Below is a small trained network, with its code and all its weights. Each question gives an input and a class and asks what happens when units are switched off, that is, made to give their printed mean instead of their output.

import numpy as np


def w(rows, s, z=0):
    codes = np.array(rows[::2]) - 128.0
    scale = np.full(codes.shape[1], s)
    scale[-1] = z or s
    return codes * scale


def norm(h):
    return h / np.sqrt((h * h).mean(-1, keepdims=True) + 1e-5)


def f(y):
    return y / 2 * (1 + np.tanh(0.7978845608 * (y + 0.044715 * y**3)))


def log_softmax(a):
    a = a - a.max(-1, keepdims=True)
    return a - np.log(np.exp(a).sum(-1, keepdims=True))


def net(x, mask):
    res = np.array(x, float).reshape(1, 3) / 4 @ E
    u = 0
    for l in range(4):
        y = f(norm(res) @ A[l][:, :-1].T + A[l][:, -1])
        res = res + np.where(mask[u : u + 3], y, B[l][:, -1]) @ B[l][:, :-1]
        u += 3
    return log_softmax(norm(res)[-1] @ U[:, :-1].T + U[:, -1])


A, B = {}, {}
E = w([
[106,88,167,128,12,4,217,66,65,104,91],'x0',
[13,66,50,117,119,135,175,115,161,115,88],'x1',
[210,149,83,80,102,126,20,111,249,82,3],'x2',
],0.0056)
A[0] = w([
[119,132,89,124,154,121,99,74,253,105,60,4],'0.n1',
[221,157,130,160,119,107,70,124,145,148,173,76],'0.n2',
[119,112,121,123,76,74,153,54,120,78,125,37],'0.n3',
],0.0064,0.0022)
B[0] = w([
[90,112,10,108,155,143,90,167,186,162,70,254],'0.n1',
[115,135,199,50,126,169,150,128,140,115,66,203],'0.n2',
[123,135,100,184,108,121,105,135,43,66,122,198],'0.n3',
],0.013,0.005)
A[1] = w([
[196,84,20,43,146,66,119,128,183,105,95,49],'1.n1',
[254,212,244,97,154,140,123,148,171,162,82,3],'1.n2',
[32,53,179,177,160,149,174,116,157,219,195,73],'1.n3',
],0.0049,0.0016)
B[1] = w([
[84,184,163,169,133,138,98,91,193,177,131,252],'1.n1',
[155,109,177,114,193,159,168,83,60,180,139,237],'1.n2',
[169,188,6,116,144,157,152,114,120,118,194,210],'1.n3',
],0.011,0.0035)
A[2] = w([
[103,71,139,125,96,126,112,150,137,178,150,5],'2.n1',
[50,17,168,164,60,5,84,121,65,68,143,83],'2.n2',
[162,132,253,76,178,168,105,134,96,192,131,59],'2.n3',
],0.0066,0.0019)
B[2] = w([
[119,104,58,65,133,139,16,168,103,105,170,104],'2.n1',
[236,23,131,219,100,180,156,193,102,44,248,253],'2.n2',
[170,60,181,101,221,169,155,57,154,2,111,255],'2.n3',
],0.0088,0.0049)
A[3] = w([
[202,93,157,51,212,155,172,132,131,113,151,176],'3.n1',
[103,183,93,137,142,113,115,128,60,253,195,33],'3.n2',
[64,106,64,117,215,81,2,160,165,150,64,5],'3.n3',
],0.0061,0.0014)
B[3] = w([
[100,208,217,47,161,43,186,45,150,79,54,232],'3.n1',
[8,254,43,3,140,81,147,209,180,170,139,158],'3.n2',
[148,77,118,203,9,55,53,195,133,169,15,254],'3.n3',
],0.008,0.0062)
U = w([
[139,129,228,85,210,146,132,62,134,105,92,166],'0',
[168,61,142,197,82,130,138,153,79,102,179,154],'1',
[100,92,94,150,80,125,5,155,186,195,51,172],'2',
[60,196,72,76,157,123,153,150,132,175,163,7],'3',
],0.014,0.0017)

Each question gives the input, the list of numbers given to net, and the class t.
The units are the neurons (one row each of A and B). Each row of codes is followed by its name. A weight is (code - 128) times the scale printed after its matrix; where a second scale follows, it is the last column's (A, B and U).
mask holds one flag per neuron, layer by layer. A switched-off neuron (its flag False) gives its mean, the last column of its row in B, instead of its output. The means were averaged over made-up inputs and are rounded, as every weight is.
A unit's drop is (log p(t) with every unit on - log p(t) with that unit switched off) / (log p(t) with every unit on - log p(t) with every unit switched off).
The circuit of an input: a set's keep is (log p(t) with only the set's units on - log p(t) with every unit switched off) / (log p(t) with every unit on - log p(t) with every unit switched off). Starting from all 12 units, units are removed one at a time, each time the one whose removal leaves the highest keep (on an exact tie, the one counted first), for as long as the keep stays at least 0.8.
circuit, biggest first: the units of the circuit, biggest drop first
most important unit: the unit with the biggest drop
top k neurons: the k neurons with the biggest drops, biggest first
top k neurons in layer l: the k neurons of layer l with the biggest drops, biggest first
drop of u: that unit's drop, to one decimal
input [-2,2,-2], class 3: most important unit : 0.n1
input [6,-1,5], class 1: circuit, biggest first : [0.n3; 2.n2]
input [-6,-1,-5], class 3: circuit, biggest first : [1.n3; 2.n3]
input [3,-8,-8], class 0: top 2 neurons : [0.n1; 0.n3]
input [8,6,4], class 1: circuit, biggest first : [2.n2; 0.n3]
input [2,-6,8], class 0: top 3 neurons : [0.n2; 1.n2; 2.n3]
input [-7,3,-2], class 3: top 4 neurons : [0.n1; 1.n3; 2.n3; 0.n3]
input [0,-5,7], class 0: top 3 neurons : [0.n2; 1.n2; 0.n3]
input [1,5,0], class 1: top 3 neurons : [0.n3; 1.n3; 2.n2]
input [-7,1,-3], class 3: top 2 neurons in layer 0 : [0.n2; 0.n1]
input [1,6,-4], class 3: top 3 neurons : [1.n3; 2.n2; 2.n3]
input [-4,-2,-6], class 3: drop of 1.n3 : 1.4
input [-2,-8,-8], class 0: drop of 2.n3 : 0.1
input [1,-8,7], class 0: drop of 1.n2 : 0.0
input [-2,-6,6], class 0: most important unit : 0.n2
